Here is a tiny trained network, its code and every weight. The questions are about switching its units off for an input and a target symbol, where a switched-off unit gives its printed mean instead of its output.

import numpy as np


def w(rows, s, z=0):
    codes = np.array(rows[::2]) - 128.0
    scale = np.full(codes.shape[1], s)
    scale[-1] = z or s
    return codes * scale


def norm(h):
    return h / np.sqrt((h * h).mean(-1, keepdims=True) + 1e-5)


def f(y):
    return y / 2 * (1 + np.tanh(0.7978845608 * (y + 0.044715 * y**3)))


def softmax(a):
    e = np.exp(a - a.max(-1, keepdims=True))
    return e / e.sum(-1, keepdims=True)


def log_softmax(a):
    a = a - a.max(-1, keepdims=True)
    return a - np.log(np.exp(a).sum(-1, keepdims=True))


def net(x, mask):
    ids = ['γδθμξπσφ'.index(c) for c in x.split()]
    T = len(ids)
    res = E[ids] + P[:T]
    u = 0
    for l in range(2):
        r = norm(res)
        for j in range(2):
            rows = slice(2 * j, 2 * j + 2)
            q, k, v = (r @ M[l][rows].T for M in (Q, K, V))
            z = softmax(np.where(np.tri(T) > 0, q @ k.T / 2**0.5, -1e9)) @ v
            o = O[l][rows]
            res = res + np.where(mask[u + j], z, o[:, -1]) @ o[:, :-1]
        u += 2
        y = f(norm(res) @ A[l][:, :-1].T + A[l][:, -1])
        res = res + np.where(mask[u : u + 4], y, B[l][:, -1]) @ B[l][:, :-1]
        u += 4
    return log_softmax(norm(res)[-1] @ U[:, :-1].T + U[:, -1])


Q, K, V, O, A, B = {}, {}, {}, {}, {}, {}
E = w([
[161,91,100,67,95,189,229],'γ',
[69,64,138,202,246,91,89],'δ',
[132,150,157,241,118,206,106],'θ',
[69,109,103,81,101,209,134],'μ',
[181,171,201,2,140,184,123],'ξ',
[156,202,86,90,157,158,162],'π',
[126,133,88,97,19,2,173],'σ',
[158,173,113,10,157,78,119],'φ',
],0.0086)
P = w([
[84,239,255,121,194,81,186],'0',
[118,198,195,102,205,121,129],'1',
[122,191,156,89,183,128,110],'2',
[137,181,128,80,171,144,89],'3',
[150,167,102,74,162,153,68],'4',
[163,143,70,73,147,162,46],'5',
[177,129,37,68,126,169,27],'6',
[186,123,31,60,116,168,11],'7',
],0.0049)
Q[0] = w([
[58,37,148,243,46,138,223],'0.h0',
[70,167,154,140,201,121,117],'0.h0',
[176,208,59,2,32,66,85],'0.h1',
[140,151,168,198,38,106,165],'0.h1',
],0.0079)
K[0] = w([
[126,202,202,96,153,100,157],'0.h0',
[139,143,107,100,58,139,130],'0.h0',
[184,139,56,41,62,167,80],'0.h1',
[182,255,246,102,208,168,146],'0.h1',
],0.0084)
V[0] = w([
[133,177,86,93,1,179,122],'0.h0',
[7,94,114,62,114,59,139],'0.h0',
[147,137,172,224,39,21,132],'0.h1',
[81,183,206,198,99,152,128],'0.h1',
],0.0047)
O[0] = w([
[38,101,71,66,68,169,189,144],'0.h0',
[144,2,53,180,126,119,65,161],'0.h0',
[169,125,52,140,40,60,111,4],'0.h1',
[137,106,71,90,40,197,62,95],'0.h1',
],0.0052,0.0048)
A[0] = w([
[187,124,174,162,69,167,218,161],'0.n0',
[65,151,162,209,53,207,80,156],'0.n1',
[94,71,140,254,159,167,123,4],'0.n2',
[97,149,102,120,77,111,129,133],'0.n3',
],0.0065,0.0024)
B[0] = w([
[146,97,63,106,174,20,173,141],'0.n0',
[95,163,163,1,182,66,207,254],'0.n1',
[209,244,168,120,69,31,220,185],'0.n2',
[94,110,180,150,188,106,203,140],'0.n3',
],0.0055,0.0015)
Q[1] = w([
[163,115,171,208,7,179,120],'1.h0',
[179,172,144,173,72,80,142],'1.h0',
[120,103,117,103,72,90,171],'1.h1',
[80,98,182,186,84,120,204],'1.h1',
],0.011)
K[1] = w([
[56,143,183,136,64,109,159],'1.h0',
[141,161,133,155,80,2,128],'1.h0',
[145,106,75,120,125,144,84],'1.h1',
[171,171,79,42,69,151,170],'1.h1',
],0.012)
V[1] = w([
[2,207,86,96,126,131,58],'1.h0',
[226,253,113,130,199,145,217],'1.h0',
[142,74,17,44,88,137,78],'1.h1',
[50,92,87,236,181,113,128],'1.h1',
],0.005)
O[1] = w([
[3,169,151,167,102,109,64,179],'1.h0',
[154,81,68,215,128,192,118,254],'1.h0',
[172,153,143,131,187,217,89,47],'1.h1',
[59,114,186,209,127,63,194,113],'1.h1',
],0.0058,0.0046)
A[1] = w([
[128,237,205,141,106,111,254,2],'1.n0',
[139,142,208,87,184,179,119,130],'1.n1',
[83,136,149,224,178,96,116,106],'1.n2',
[126,92,132,119,80,44,142,125],'1.n3',
],0.0076,0.0086)
B[1] = w([
[170,254,128,84,98,105,160,127],'1.n0',
[133,110,110,146,98,103,128,252],'1.n1',
[142,128,169,127,95,120,130,188],'1.n2',
[128,121,85,153,78,135,116,188],'1.n3',
],0.013,0.0038)
U = w([
[162,55,108,116,172,147,244,62],'γ',
[162,128,235,200,152,103,87,251],'δ',
[135,238,157,106,104,119,200,164],'θ',
[2,98,158,87,134,131,159,129],'μ',
[206,95,192,100,57,209,50,132],'ξ',
[131,189,95,246,154,222,77,111],'π',
[120,98,40,144,14,122,104,105],'σ',
[130,142,97,113,234,60,44,79],'φ',
],0.0076,0.0024)

Each question gives the input, a string of symbols that net reads in full, and the target symbol t.
The units are the heads (2 rows each of Q, K, V and O) and the neurons (one row each of A and B). Each row of codes is followed by its name. A weight is (code - 128) times the scale printed after its matrix; where a second scale follows, it is the last column's (O, A, B and U).
mask holds one flag per unit, layer by layer, with each layer's heads first. A switched-off unit (its flag False) gives its mean, the last column of its rows in O or B, instead of its output. The means were averaged over made-up inputs and are rounded, as every weight is.
A unit's drop is (log p(t) with every unit on - log p(t) with that unit switched off) / (log p(t) with every unit on - log p(t) with every unit switched off).
The circuit of an input: a set's keep is (log p(t) with only the set's units on - log p(t) with every unit switched off) / (log p(t) with every unit on - log p(t) with every unit switched off). Starting from all 12 units, units are removed one at a time, each time the one whose removal leaves the highest keep (on an exact tie, the one counted first), for as long as the keep stays at least 0.8.
units of the circuit, in order: the units of the circuit, biggest drop first
unit that matters most: the unit with the biggest drop
top k neurons: the k neurons with the biggest drops, biggest first
k most important neurons of layer l: the k neurons of layer l with the biggest drops, biggest first
which heads matter: for each layer, one digit per head in row order, 1 if its drop is at least 0.15 and else 0, layers parted by /
input γ σ π μ σ, target π: which heads matter : 01 / 11
input δ σ σ θ μ θ φ μ, target μ: which heads matter : 00 / 00
input ξ δ ξ, target δ: which heads matter : 10 / 01
input φ μ δ σ π φ μ φ, target μ: units of the circuit, in order : [0.h1 1.h1 0.h0]
input σ π σ, target π: top 2 neurons : [0.n3 0.n2]
input φ γ μ δ φ, target δ: top neuron : [1.n2]
input δ π μ ξ μ θ σ ξ, target σ: which heads matter : 01 / 01
input π γ δ π, target δ: which heads matter : 10 / 11
input σ δ φ μ ξ, target μ: units of the circuit, in order : [1.h1 0.h0]
input δ δ δ γ ξ σ γ δ, target γ: units of the circuit, in order : [1.h0 0.h0]
input μ δ μ γ φ ξ, target γ: units of the circuit, in order : [1.h0 1.h1 0.h0]
input θ π μ δ ξ γ π, target γ: units of the circuit, in order : [1.h0 0.h0 1.h1]
input μ γ δ σ σ μ φ, target μ: units of the circuit, in order : [1.h1 0.h0]
input σ μ σ μ φ μ ξ σ, target μ: 2 most important neurons of layer 0 : [0.n3 0.n2]
input ξ φ π, target π: units of the circuit, in order : [1.h0]
input σ φ μ μ δ π, target δ: units of the circuit, in order : [1.h1 1.n2 0.h0]
input ξ φ δ σ φ, target σ: which heads matter : 00 / 01
input φ θ σ γ σ, target γ: 3 most important neurons of layer 1 : [1.n1 1.n0 1.n3]
input φ σ ξ μ σ, target ξ: which heads matter : 01 / 01
input γ δ γ σ π ξ, target σ: units of the circuit, in order : [1.h1 1.n3 0.h1]
input φ γ π δ ξ γ ξ φ, target γ: unit that matters most : 1.h0
input θ φ σ φ μ ξ σ, target φ: top 4 neurons : [1.n3 1.n2 0.n3 0.n2]
